Rows near named flat spaces through zero (a row that begins with a name and a colon came from that space):
gl-ng: [-40   4 -13 -20  41   3 -17  21  20 -60 -15 -11  24  26  -3 -36  11 -21
  32 -14 -20  18 -28  19 -33]
mp-gp: [ 20 -19  37  -9  23   2 -39 -19   3  -3   4   2   5  10  11  15   0   2
  -4   4 -27   5  -4   0 -22]
mh-qf: [  3   1  23   7  34   9   2  -8  -5  -2   4   9   8   6  -3   5 -19   3
   6  -2   1   1 -16  19  18]
gl-ng: [  6 -23   5  -5  -4   9   1   9  -6   8 -30  -3 -16   8 -15  44   8   3
  38   3  10 -14  17  -5 -10]
tc-fj: [ -3   4 -33  -5  -4 -20   8  -7  24   2   2  -6  31 -19 -18   3   6  -3
 -21  -9 -21  -2  -4  -4  23]
gl-ng: [-58   7   9   3  33  17 -12   3   3 -45  -4   5   6  19   2 -18  -4  -4
  13  11   9   1 -14  26  -6]
sf-qb: [ 14   5   6  -7  13   1  -4   6  -2 -11   9  -4   2   9  10 -24   1  -9
   4 -12 -11  17 -12   5 -20]
mh-qf: [  5  13  -2   7  11 -10  15   9   1  15  -6   3  10  -2   3 -12 -21   4
   8  -7   7   2 -21  -1  33]
gl-ng: [ 14  -1  14  17 -23   5  13 -12 -18  35   8  10 -21 -13   4  25 -10  16
 -16  14  23 -15  20  -7  23]
gl-ng: [ 24  20  -4  11  19 -21  34  25  -3  37 -16  -2  10   2  11 -14 -36   7
  31 -23  14   5 -36  -5  53]
mh-qf: [ 16  -9   9   4  13  -2  14 -21  -6  12  26 -20 -12   0  21  58  17   5
 -11 -18  -5  -2  36  21 -12]
mp-gp: [ 18   5   4   5  18 -29  -8 -10  20  30  -9   9  38 -13  -2  -3 -31  11
 -11  -1 -20  -3 -37 -16  57]
sf-qb: [ 15 -12   7  10 -28  26  23   0 -26  20  -8  13 -32  -8 -25  34   1   7
  11  13  32 -18  29  -1   3]
sf-qb: [-11   7  -1   6 -22   4  -6 -12  -2  -2  17   9  -4 -11   2 -17   2   3
 -32  16   5  -2   8  -5   1]
mh-qf: [ 25   4 -10   5 -20 -30   9   9   4  46 -11  -8   0  -9  18   8 -11  12
   3  -7   2  -5  -4 -30  28]
mh-qf: [ -3   5  17   3  25 -33 -28 -14  20  14   8  -9  23   4  43   0 -14  12
 -17  -3 -24   5 -21  -8  20]
tc-fj: [-23   5   0   6  51  -4  11   1  15  -8 -20   7  36   4 -20   8 -27   3
  23  -6  -1  -6 -35  21  51]
mp-gp: [-20  13 -11   4  13  -9   8   9   9  -4  -9   2  17   0  -2 -16 -14   1
   7  -2   4   0 -21   3  27]
mp-gp: [-21 -17  26  -2  24   9 -24 -12   0 -18   0  -7  -9  18  17  33  11   4
  10   6  -4  -4  15  15 -26]
gl-ng: [-12  -2  -8 -13  -9   2 -28 -20  14 -33  27  -2  12  -7  -2 -22  25 -12
 -43   6 -30  11  10   3 -37]
sf-qb: [-35   4 -40  14 -20 -22  35  -6  14  23  -6 -15   5 -20  -3  54   9  14
 -11   0  18 -27  30  -1  45]
sf-qb: [-26 -12  11  -2  14  -4 -33  -5  17  -8 -29  13  22   3 -14   4 -13   7
  11  22  -9 -13 -21 -11  20]
tc-fj: [  8   6 -11  -1 -24  -9   3   0  -2   8  16 -10 -11  -5  18  -7  13  -1
 -19  -5  -1   5  16  -9 -16]
tc-fj: [  7   9 -13  -3 -23   1   8  10  -7  -3  11  -6 -14  -1   8 -23  12  -7
  -7  -5   5   9   9  -6 -21]
gl-ng: [ -6  -9   2  -3  15  -1  -2   6   6  -1 -21  -1   7   7  -9  17  -4   1
  24  -1  -1  -6  -7   1   8]
tc-fj: [ 19 -24  28  -9  19  33  -8   3 -17 -15 -17  11 -15  16 -27  21   2  -7
  37   3   2  -1   3  14 -30]
sf-qb: [-12  -8  17  11 -37  23 -18 -18 -13   5   0  30 -16 -15 -22  -2  -6  11
 -27  42  19 -19  14 -14   8]
gl-ng: [ 27  23 -13  -1 -37   3  15   6 -18  -2  45  -8 -26  -7  26 -53  17 -12
 -36 -13   3  25  16  -3 -40]
tc-fj: [ 15   3 -15  -9  26   9  32  16  -3 -16   0 -12   4   8 -16   2   8 -16
  28 -31  -3  13  -4  25 -12]
mh-qf: [-29  23 -13   3  22  -6   7   8  10 -22   6  -1  21   4   7 -41 -12  -6
  -3  -8   0  11 -28  14  17]
sf-qb: [ 42  -3   3  -4   1  29  37  21 -31   0   0  -2 -31  10 -17   3   6 -13
  36 -22  19  11  12  17 -30]
mp-gp: [-25  -8  11  -1  15   9  -9  -3  -2 -19  -1  -7 -10  15  11  21  11   0
  13   3   4  -3  13  15 -21]
mh-qf: [ 72 -41  59   9  10  21   2 -28 -30  55  -6  11 -30  -2 -12  99 -10  20
  17   4   7 -21  32   3   7]
mh-qf: [-19  21 -29   2   5 -22  20   4  12  -6  20 -23   9  -1  28 -10  10  -4
 -15 -22  -4  10   4  11   3]
mp-gp: [ 23  -8  20 -20  15  20 -28   5  -6 -33   8   3  -4  17  -3 -35  11 -19
   9  -6 -23  24 -12   7 -57]
sf-qb: [-44  34 -46  -3   6 -32   7  -1  31 -29  30 -21  35  -8  25 -48  12 -10
 -41 -18 -21  17 -13  10   8]
tc-fj: [  2  -8  -3  -4  11   0  -1  -5   8  -3  -8   3  15  -4 -19  14   0  -2
   4  -1 -10  -4  -4   4   9]
mp-gp: [ -8  17 -30   7   2 -20  29  13  12  15 -12  -1  22 -11 -10 -11 -17   3
   6 -10   7  -4 -20  -4  49]
mp-gp: [  5   0  17   0  25 -13 -23  -9  13   5  -5   8  26   1   4 -11 -21   5
  -5   3 -19   3 -31  -5  23]
tc-fj: [-11  25 -23   1  10   1  32  25  -2 -15   2  -5   4   6   0 -41  -6 -11
  16 -19  13  14 -19  14   7]
[-38  -7  13 -10  25  17 -34 -22   9 -54  23  -3   7  12   6  -5  22 -11
 -22   8 -22   8  10  28 -45] : mh-qf
[  1   7 -11   1  25 -14  21   0   9   3   6 -14  15   0   7  15  -1  -1
   4 -22  -7   4  -4  16  16] : tc-fj
[  2  -6 -18  -1  11 -32   0 -25  29  18   7 -13  35 -19  -2  43   5   8
 -28 -10 -30  -9   6  -2  33] : tc-fj
[-15  -7  25  -3  20  29 -24  -5  -5 -32  -9  25   7   9 -27 -23 -11  -6
   8  20  -1   1 -20  12  -8] : mh-qf
[ -5  -1  28   1  20  -1 -36  -2   7  -3 -18  22  20   6  -4 -30 -30   6
   5  20  -9   0 -42 -13  21] : mh-qf
[-21  -8   5  -1  12 -11 -35 -38  27 -11  10  11  39 -17 -14  11  -2   6
 -45  19 -32 -10  -7   0  22] : gl-ng
[-10  15 -26  10 -14 -41  17 -16  17  27  30 -28   6 -16  44  25  13  12
 -42 -15  -7  -3  25  -5  21] : sf-qb
[ 20  -8  22   2  -7   4 -12  -8 -10  15   4   5 -13   1   8   9  -3   6
  -5   7   0  -1   6  -8  -7] : sf-qb
[  2 -33  -1 -16 -17  -2 -43 -37  22  -9   3   3  18 -18 -27  42  29   0
 -37  19 -40 -14  27 -13 -23] : gl-ng
[ -9 -12  30  -6  18 -26 -62 -28  23   0  11  -8  18   8  44  11   3  11
 -28  11 -39   3  -6 -14 -14] : mh-qf
[-40 -14  23  10 -13  28 -24 -32  -9 -21  15  15 -18  -4  -6  27  13   9
 -32  38  13 -20  35  12 -16] : gl-ng
[-28 -15  26  -3  16  -8 -59 -14  22  -8 -28  20  29   4  -6  -5 -19  11
  -1  33 -20 -13 -31 -20  19] : sf-qb
[ 12   2   1  -6  25  22  26  22 -16 -20  -5  -4 -11  18 -12  -9   2 -15
  40 -22  10  14  -6  26 -22] : tc-fj
[ -6   4 -13 -11  28   6  11  22   5 -27 -16  -4  14  14 -18 -19   0 -15
  35 -18  -5  12 -22  15  -8] : sf-qb
[-19 -16   9  -3  10  20 -14   8   1 -16 -40  22   8   6 -42   4 -13   0
  34  21   8 -15 -17  -2  12] : sf-qb
[ 31  15  -5   6 -26  -6  18   0 -12  24  25  -1 -14 -12  16 -20  -2   1
 -25  -8   6   9   7  -9   2] : gl-ng
[-13 -13 -14 -23  25 -14 -33  -7  35 -32 -13  -7  42   2 -19  -2  14 -13
   0  -5 -46   6 -18   0 -14] : gl-ng
[-10  19  -1   3 -22  24  13  13 -26 -25  31  -4 -39  11  24 -44  16 -11
 -10  -2  24  17  19  14 -49] : gl-ng
[-49  17 -21  18 -26   5  26   7  -7  -1   0   2 -17  -7   3  -2   0   8
  -6  15  40 -16  18   4  22] : mp-gp
[ 29  -9  19  -3 -27  13 -19 -12 -14   6  17  11 -19  -6   0 -10   8  -1
 -24  13  -5   4  14 -12 -29] : mp-gp
[-38  18  13  22  -3 -22 -16  -9   8  19   3   7   6  -3  39 -15 -27  22
 -24  23  15 -11 -17 -15  46] : tc-fj
[ 34 -21   1 -11  22  -2  10 -13   3   5   7 -18   4   1  -8  58  20  -5
   8 -26 -24   2  23  17 -19] : tc-fj
[  7 -14   9   1   4   7   2   3  -5  11 -22   4  -6   4 -14  29  -5   5
  25   4   8 -11   3  -2   7] : sf-qb

Rows near named flat spaces through zero:
bc-rm: [ 12   1  11  -4 -21 -29  -3   7  14 -49 -20   5 -54   3  -5 -20  28  -3
 -28   4   2 -28  -3  21   7]
mn-zh: [-22   9   4 -21  16 -30   8  22  19  26 -12   0  -8 -21 -26  -5   3 -21
   8  48   7   6 -25  -4  -9]
bc-rm: [-34  -1   5   4 -31 -30  15  20   3  26 -21 -31   1  11 -19   3   2 -28
  15   5  -7  11   0 -19  -1]
bc-rm: [-39 -14  19   2 -16 -21 -22  21  10  15 -14 -16  -7  19  -8   4 -10 -21
  10   3 -13  16 -52   0  18]
fz-bm: [  0  21  13  15 -15 -27 -21  24  -3 -42 -28 -13 -22  24   6  11  36   0
 -24 -66  12  -1  34   8 -14]
mn-zh: [-16   7 -10 -14 -16   2 -19  29  17 -46  11 -22   4   8   8   8  -5 -25
 -15  41  -7   9   7   8   0]
fz-bm: [-21 -11  24  22 -28 -29  10  16 -11  11 -45 -14 -16  32  -8  14  16  -4
  -1 -51   1  16 -40 -16  23]
mn-zh: [ -7   9 -18  10 -26 -18  15   5   6  11 -11 -18 -11  10  15 -12   8  -8
  10  23  -3 -25  11 -17  -9]
bc-rm: [-36 -22   5   0 -23  15   7  12  -8  17   5 -30  40  19 -11  26 -31 -23
  14  10 -17  44 -27 -19  25]
bc-rm: [  1   8 -21  -3  32  21  -5   8   0  36  20  15  34 -23   5  14 -21  -6
  19  -4   6  22  11 -13 -15]
mm-bd: [  2  17 -24  28   3 -29  29  29  -1  50 -45  15 -16   4  25   8  21   1
  14 -28  23  -5 -34 -43  -4]
bc-rm: [  8  -8  17   4 -15  -9  -2 -19  -2 -26 -10  -1 -29  17   4 -17  15  17
 -14   2  -5 -27 -15  16  12]
mm-bd: [ -4   9  24  10   0 -16  28 -39 -25  28 -20 -21   8  20  -9  -8  22  36
  11  -5   6 -24  13  -9 -16]
mn-zh: [-51   8  34 -40  13 -24 -21  42  17 -24  -7 -29  17  -1 -47  23  -1 -34
 -15  50   2  47 -29  15   0]
mn-zh: [ 14 -21 -12  16 -15  20 -18  15  -1  -8   9  20  -5  -4   7  11 -17 -18
  -2 -73  -8  24  10   2  20]
fz-bm: [ -9  14  19   9   9 -14 -16  16  -6 -26 -28  -5  -7  31  16  18  25  19
 -20 -20  14   5 -38   2   5]
mn-zh: [ 14 -14 -28   7  -3  15  -5  13  10  19  16  26  -4 -24   8  -2 -23 -23
  12 -24  -6  10   7  -7   7]
fz-bm: [-10 -22  17  -1 -34 -34   6 -28  13  23  -5  -8 -47  -1 -21 -49   1  -7
  17  34 -23 -47 -11  14   6]
mn-zh: [  0 -11  17 -16  14  11 -25   5   6 -25  13  12   0 -10 -17   6 -10  -7
 -14  -6  -3  22 -13  24  12]
mm-bd: [ -5   1   9 -17  10  -8  -7   3  10  -4   6   3  -6 -16 -20  -7  -1  -9
  -3  20  -1   1   2  13  -6]
bc-rm: [  5 -16 -11   2  -7  23  -7   1   2  -5  17   8   6  -1  10   4 -21  -8
   2  -3 -10  10 -10   1  17]
mm-bd: [ 12  -8 -25  19 -30   0  17  -1   3   3  -7   3 -20  10  29 -12   0   0
   5   5  -6 -25 -11 -16  13]
mm-bd: [ 19   1   3  17  13  37  -2 -14 -28 -19   4   5  31  20  22  29   1  32
 -12 -57   9  20   7  -4   8]
bc-rm: [-17  15  32 -22  38 -25   1   1   2  10 -18   0   0  -6 -28   2  18  13
  -5  35  16   5 -36   9 -11]
mn-zh: [ -9 -32  32  -3 -17  15 -19 -37 -10  -1  23 -12   5   9 -24 -13 -22   4
   8 -15 -27   0   9  26  15]
mm-bd: [ 12   6   9   6  10 -31   9  -4   5  12 -29  22 -41  -4   0 -19  26  16
  -4  -5  13 -28 -31   2   0]
mn-zh: [ -3  12  -6  -9  12 -24   9  19  14  12 -15   9 -16 -15  -6  -5  11  -9
   0  27  11  -5 -19  -6  -7]
fz-bm: [ 13  -1  16 -16  24   3  33  -7 -10  -7 -12  15   6 -15 -27  12  10  14
 -16   9  16  18 -21  -1  10]
mm-bd: [-30   3  -7  28 -29   1   6   2 -17  30 -11 -41  31  44  28  16  -6   3
  23 -13  -8   4  -3 -32   0]
fz-bm: [-45  31   5  16 -12 -45 -70   5  19  28   4 -41 -15  29  26 -32  11  -7
  31   3 -16 -51  43  14 -55]
fz-bm: [ -1  24 -16  -6  14  18  15  14 -13  -2  11 -17  50  -8  -5  31  -2  -7
  -1 -12  14  33  61 -18 -26]
mn-zh: [-13   5  -5  -9   4  10 -17  38   6 -25   4  -5  20   0  -2  30  -9 -24
 -13 -10   4  42  -1  -1   5]
mm-bd: [ -5   8   8   0  11  11   9 -16 -15  -1  -2 -15  25  19  10  11   3  25
  -1  19   5   1 -13  -6  -1]
mm-bd: [  0  13 -10   0   6  11  42 -15 -18  23  -1 -18  37   2  -1  12   2  14
  10  24   9   4  21 -26 -14]
fz-bm: [-13   2  -2  12 -22  -8   4  12  -6   7 -10 -20   7  14   0  10   2 -12
   6 -27  -3  10  19 -13  -3]
fz-bm: [-17  39  12 -11   7 -14 -12  -4  -1 -43  -6 -41  11  32  17   1  30  25
 -18  57  10 -26  17  10 -30]
bc-rm: [-15 -27  -2  24 -20  16 -19 -17  -6  39  12  -5   8  23  24  -6 -30   3
  29 -19 -24  -4 -30  -8  19]
fz-bm: [ 25  -2 -22   1   3  23 -26   1  12 -34  25  22 -13  -9  28  -9  -9   0
 -12  -3  -4 -14  12  17   3]
mm-bd: [ -3  13  20 -21  38 -19  -6  13   4  16  -5  16   3 -35 -46   7   9 -11
  -1 -25  16  25  23  12 -23]
bc-rm: [ 10   9  12  -1  -5  -9   1  -6  -4 -36 -11  -5 -15  11   0  -2  23  14
 -21  -6   6 -13  12  12  -3]
[-13   2 -30  -1 -20  25  27  -1  -5   7  18 -32  43  12  19  13 -22  -8
  14  56  -9   7  12 -28   1] : mm-bd
[ 23   5 -24 -11 -22  13   7 -12   7 -37  30  -7  -5 -20  -2 -19  -2 -13
  -9  20  -9 -23  83  13 -19] : fz-bm
[  6   9 -16  -3   2   3 -21  -3  11   0  24   1  -2 -16   5 -16  -6 -10
   8   0  -6 -16  51  11 -25] : fz-bm
[-12  27  -2  -9  24  -7  -8   3  -1  23  10 -14  28 -13 -12   4   3  -4
  14   2   8   5  53  -2 -42] : fz-bm
[ 21   5   4  20 -29 -31   0   1   4 -41 -34   7 -62  22  22 -21  40  15
 -25 -25   6 -45  -8   9   8] : mn-zh
[ 11   4  -4   9 -33 -11 -16   4   7 -45  -1  -9 -32  11  12 -15  17  -7
 -17 -20  -7 -26  41  16  -6] : fz-bm
[-18   3  29  -9   7 -20   0  -2  -2  -1 -18 -12  -4  12 -17   1  13   9
  -5  18   4   0 -31   6   2] : bc-rm
[ -6   5  36 -14  26 -13 -16 -15  -2  -9  -6   2  -7   2 -20  -6  14  21
 -10   7   6  -5 -17  24  -6] : mm-bd
[ -2   7  13 -11  16   2 -17  12   2 -32  -2   3   2   4  -3  13   7   4
 -20   0   8  14 -14  14   3] : bc-rm
[  8  17   1  -8  45  -6  -6  -7   3  28   2  23   1 -22  -2  -7   6  16
   8  10  15 -10  -5   4 -22] : bc-rm
[-16   1   5   5  37 -11 -40   4  10  63   7  23   0 -16   0  -9 -15  -2
  31 -23  -1   2 -23   4 -16] : fz-bm
[  0  -3 -10   7 -21  -6  -6   2   5   8   7  -6  -7  -6  -3 -11  -5 -18
  10 -22 -10  -7  40   0 -10] : fz-bm
[  8 -30  22   3 -14  19   9 -46 -13 -13   6  -1  -8  22   5 -15  -8  32
  -5  23 -16 -21 -44  13  34] : bc-rm
[  0   0   8 -16  13  -7  11 -19   4  19   8   3  -2 -20 -22 -18  -2   3
   9  36  -1 -13   6   7 -11] : fz-bm
[ 26 -11 -25  11 -17  10  25 -26  -1  23  13  13 -13 -15  11 -25  -8   3
  16   3  -9 -31  26  -9  -1] : bc-rm
[-43   0  -3  23 -33  -3 -11  12  -9  31  -5 -47  33  40  16  17 -14 -15
  26 -17 -15  15   7 -25  -3] : mm-bd
[ -7  -1  -4  16 -15 -25  -5  11  10  11 -23   3 -33  17  23 -13  11   1
   4   5  -1 -24 -45  -8  10] : mm-bd
[-19   2  -1   7 -27 -20  -2  29   6  -8 -17 -20  -7  15  -1   8   6 -24
  -2 -12  -3  10   2  -9   3] : mn-zh
[-13  10   6  -2  -3 -16   5  12   1  -5 -15 -14   0  10  -4   6  12  -2
  -5  10   6   3  -5  -5  -5] : mn-zh

Rows near named flat spaces through zero (a row that begins with a name and a colon came from that space):
msfg: [ -5   1  -2  -8 -32   5   5  -7  -5 -31  19  -5   0 -13  -2  -6   5 -12
  24  -2   8  -4  -1  -7   2]
msfg: [  2  12   3 -26   8 -26 -33  -5 -17 -31   0   7  17  -3   3 -21  -4  15
  20  -7 -15  -3  10  35   0]
btzm: [ 14   2  10 -24  40 -19 -22  -6 -31 -10 -32 -14  29  -4 -14 -19 -25  30
  17 -19 -32  -4  28  44  -5]
btzm: [  1   1   6  -2  28  -8  -9   3  -1  11 -21  -5   1   6   0   7 -13   5
 -17  -6  -7   1   5  10   2]
msfg: [-10 -15  -4  -3 -40  30  32  -5   2  23  17  -2  -7 -11  -7  34  -7 -37
 -13   8  14  -7 -28 -50  -7]
jjtn: [-16  16  10 -42   5 -49 -55 -13  -8  -3  14  31   7   4  22   7  -9  -6
 -15   1 -15  -7  -6  33 -18]
ddhn: [-12   7   7   5  23 -26 -16 -10  24   8  -1 -10 -26  10  -6   7 -21 -50
 -48 -26  19   4  -2  16   8]
msfg: [ -6   1  -7 -37 -32   4  -8  -6 -17 -11  22  14  15 -11  -5   7 -13 -27
   4   0   0  -8 -32 -12  -1]
jjtn: [ -9  28  29  30   7 -57 -12 -21  75 -41  -8 -28 -59  -9  -8  26  31  13
 -52 -21  23 -29  11  19  17]
btzm: [ -3  -5  -4  16   8  12  12   9  17  33  -5   3 -15  11   1  20  -4 -18
 -35   5  12   5 -18 -23   5]
ddhn: [ 27  -2  -4 -28   7   5  -1  -5 -40 -10 -11  -2  47 -10 -27 -32 -13  36
  39  -7 -35  -6   7  28  -8]
ddhn: [-10  -2  21  23   1  -9  18 -20  22 -32 -15 -52 -33 -18 -12  13  -4 -16
   0 -28  18  -9  39   1   7]
msfg: [-12   2  21 -17  -6 -27 -14 -22  -9 -14  -1  -9   1 -15  10  14  -1  14
  16  -3 -15 -14  30  16 -23]
btzm: [  2 -11 -14  22  25  26   6  30  -4  66  -9  33   5  30  29   6   6  15
 -16  35  -5  24 -11 -22  -8]
jjtn: [ 33  13 -14   7 -12   0  15   4  29  30  12  32  12   7 -34  -5  31  39
 -35  16 -12 -20 -55  -3   3]
ddhn: [ -2   5   3  16  12 -23   1 -16  36  36  12   1 -24  12 -21   6  -8 -44
 -59 -20  15  -1 -13  12  -5]
msfg: [ 18 -28 -20  42  -2  74  67  23  -5  31 -16 -25   3   3 -23  -7  -6 -11
  12   4  16  19  -6 -50  17]
jjtn: [-12 -13   1  20  -8  29  23   7  -7 -30 -10 -36 -16 -10  10   0  -5 -19
  32  -7  22  13  30 -23  14]
ddhn: [  9   4  -8 -23  20  -9 -22   1 -25  -9  -3   5  25   6 -12 -33 -23 -10
  10 -17 -12   9   0  34   4]
jjtn: [  9 -21 -13  37 -28  68  65  16   1 -26 -11 -44 -10 -16 -20  -3   6  -8
  35  -2  27   7   4 -54  29]
btzm: [ 19  -5 -13   5   3  16  16   7  -1  51   4  25  19  12 -15  -4   4  14
 -17  15 -13   2 -28  -8 -10]
msfg: [ -3  -4  10   4   8  -5   3  -6  -1  12 -10  -8  -3  -2   3  13  -2   9
  -2   1  -7  -3  16   0 -12]
jjtn: [ 14   6  -4 -32 -36   6  11 -10   4 -10  11   4  13 -20 -37  19  -3  -2
 -20  -5  -5 -31 -54 -19   8]
jjtn: [-13   5   4  -5 -14  -7  -9  -2   4 -32   6  -7 -12  -8  12   7   4 -10
   9  -3  12  -3   4  -4   8]
msfg: [-17  11  -2   2 -55  -8   0 -12  25 -46  44   4 -26 -13   7   1  27 -30
   9   1  30  -8 -13 -15   7]
ddhn: [ 12  -3  -4  15 -16   8  22 -10   3   2  14  -4   5  -5 -18 -20  13   7
  18  -2  -1  -1   9   4  -8]
btzm: [ 13   2  -4   7   0   3  17  -2  28  42   2  10  -6   6 -28  19   0 -11
 -55  -1   3 -12 -42 -14   2]
btzm: [ 34  -6 -18  -6 -51  27  49 -21   4  24  36   6  25 -15 -68 -17   5 -14
  -5  -7  -5 -20 -49 -16 -10]
ddhn: [ 17   1  11 -10  21 -18   3 -25  -7  -7 -16 -31  13 -11 -44 -18 -26  -4
  -3 -38 -15 -11  20  38  -4]
ddhn: [-14  -2   1  20 -15   9   9   6  14 -14   7  -6 -23  -1  20  10  17  -7
   8   9  20   5   9 -21   6]
jjtn: [ -3 -18   3 -16   0  24  17  -6 -30   2 -15 -29  12 -13 -14   9 -37 -29
  14 -17  -2   2  11 -14  -2]
btzm: [ -4 -16  -2   9  22  24  11  11 -18  16 -21 -16   3   6   7   0 -22 -15
   8  -4   3  18  18 -10   3]
[ -4   5  -6 -16  12  -8 -21  12   6  44   3  38   3  18  14  23  -5  -7
 -47  17  -5   0 -41  -9  -4] : ddhn
[ 12  -3  -3  -3 -10   9  11  -1  -8  11   2   8  16  -4  -8  -2   9  27
  12  11 -15  -7  -6  -5 -10] : ddhn
[-11   7  14  -7 -16 -16   1 -21  17 -47   1 -36 -24 -21 -19  12 -11 -34
  -9 -31  20 -16   5   2  15] : btzm
[ 29 -35  -9  32  47  66  56  24 -32  61 -55 -31  27   9 -24  -6 -28  25
  13   1 -18  21  21 -24   1] : msfg
[ 29   2 -10  25  23   2  14   8  17  55  -4  25  12  21 -19 -17  19  37
 -26  14 -16   2 -16  11  -8] : jjtn
[  1 -15  12   6   8  11  19  -8 -16  12 -19 -23   6  -9  -3  10  -8  17
  19  -1 -13  -2  32  -5 -16] : msfg
[ -6   0  -1   6 -27   6  15  -8  16 -12  16  -9 -16  -9  -9   9   5 -27
  -7  -6  19  -6 -12 -18   6] : btzm
[  4  13  10  -8  17 -29 -16  -7  21   4 -11   2  -8   1 -11  14  -2   9
 -39  -9  -5 -16 -14  16   4] : btzm
[-11 -14  10  -4 -31  14  25 -16  -7   7   7 -17  -4 -19  -1  29  -5 -13
  12   3   1 -11   9 -29 -19] : msfg
[ -4  12   5 -10  -5 -23 -18  -6  13 -11   8  11  -6  -1   3   7   8   4
 -14   0  -1 -11 -11  10   0] : jjtn
[ 17   1 -12   7 -28  12  29  -7  27  38  24  17  -1   1 -36   9  11 -13
 -40   4   5 -15 -52 -22  -2] : btzm
[  5  10 -16  12 -15   7  -1  11  14 -35  19   6  -8   4  -3 -30  18 -11
  11  -2  21   8 -14   2  25] : msfg
[ 21   0   2   4   5 -11  16 -23   9  29   5  -5  10  -2 -44 -14  -6  -3
 -20 -19 -12 -11  -3  22 -15] : ddhn
[ 17  -3 -11  -8 -10  16  13   4  -6  19   5  14  19   0 -19  -4   1   9
  -4   7 -10  -6 -29 -10  -1] : jjtn
[-10   8   5   0 -26 -11   1 -12  22 -30  16 -10 -21 -12  -6  10   8 -20
  -8 -10  18 -12  -8  -7   8] : btzm
[ -4   4 -23  18  -9   5  -6   9   6   1  38  26  -5  21  10 -42  11 -40
   9   3  23  28  -7   9   6] : ddhn
[-18   0   8 -18 -25   1  -2  -8  -4 -48   2 -25 -13 -21   4  18 -11 -27
  13 -14  16  -9   3 -15  12] : jjtn
[-15  22   0 -57 -28 -42 -52 -14  -4 -29  35  36   8  -6   9   7  -5 -24
 -15  -1  -3 -16 -39  19  -3] : msfg
[ -2   0  10  17   3  -9  11 -17  16 -14  -1 -30 -19  -7 -18  -5  -5 -21
  -5 -24  13  -2  22  11   2] : ddhn
[ -1   4  -5  12 -10   1   6   5  26  26  13  20 -14   9   3  16  16  -4
 -33  15   9  -3 -30 -18   1] : btzm
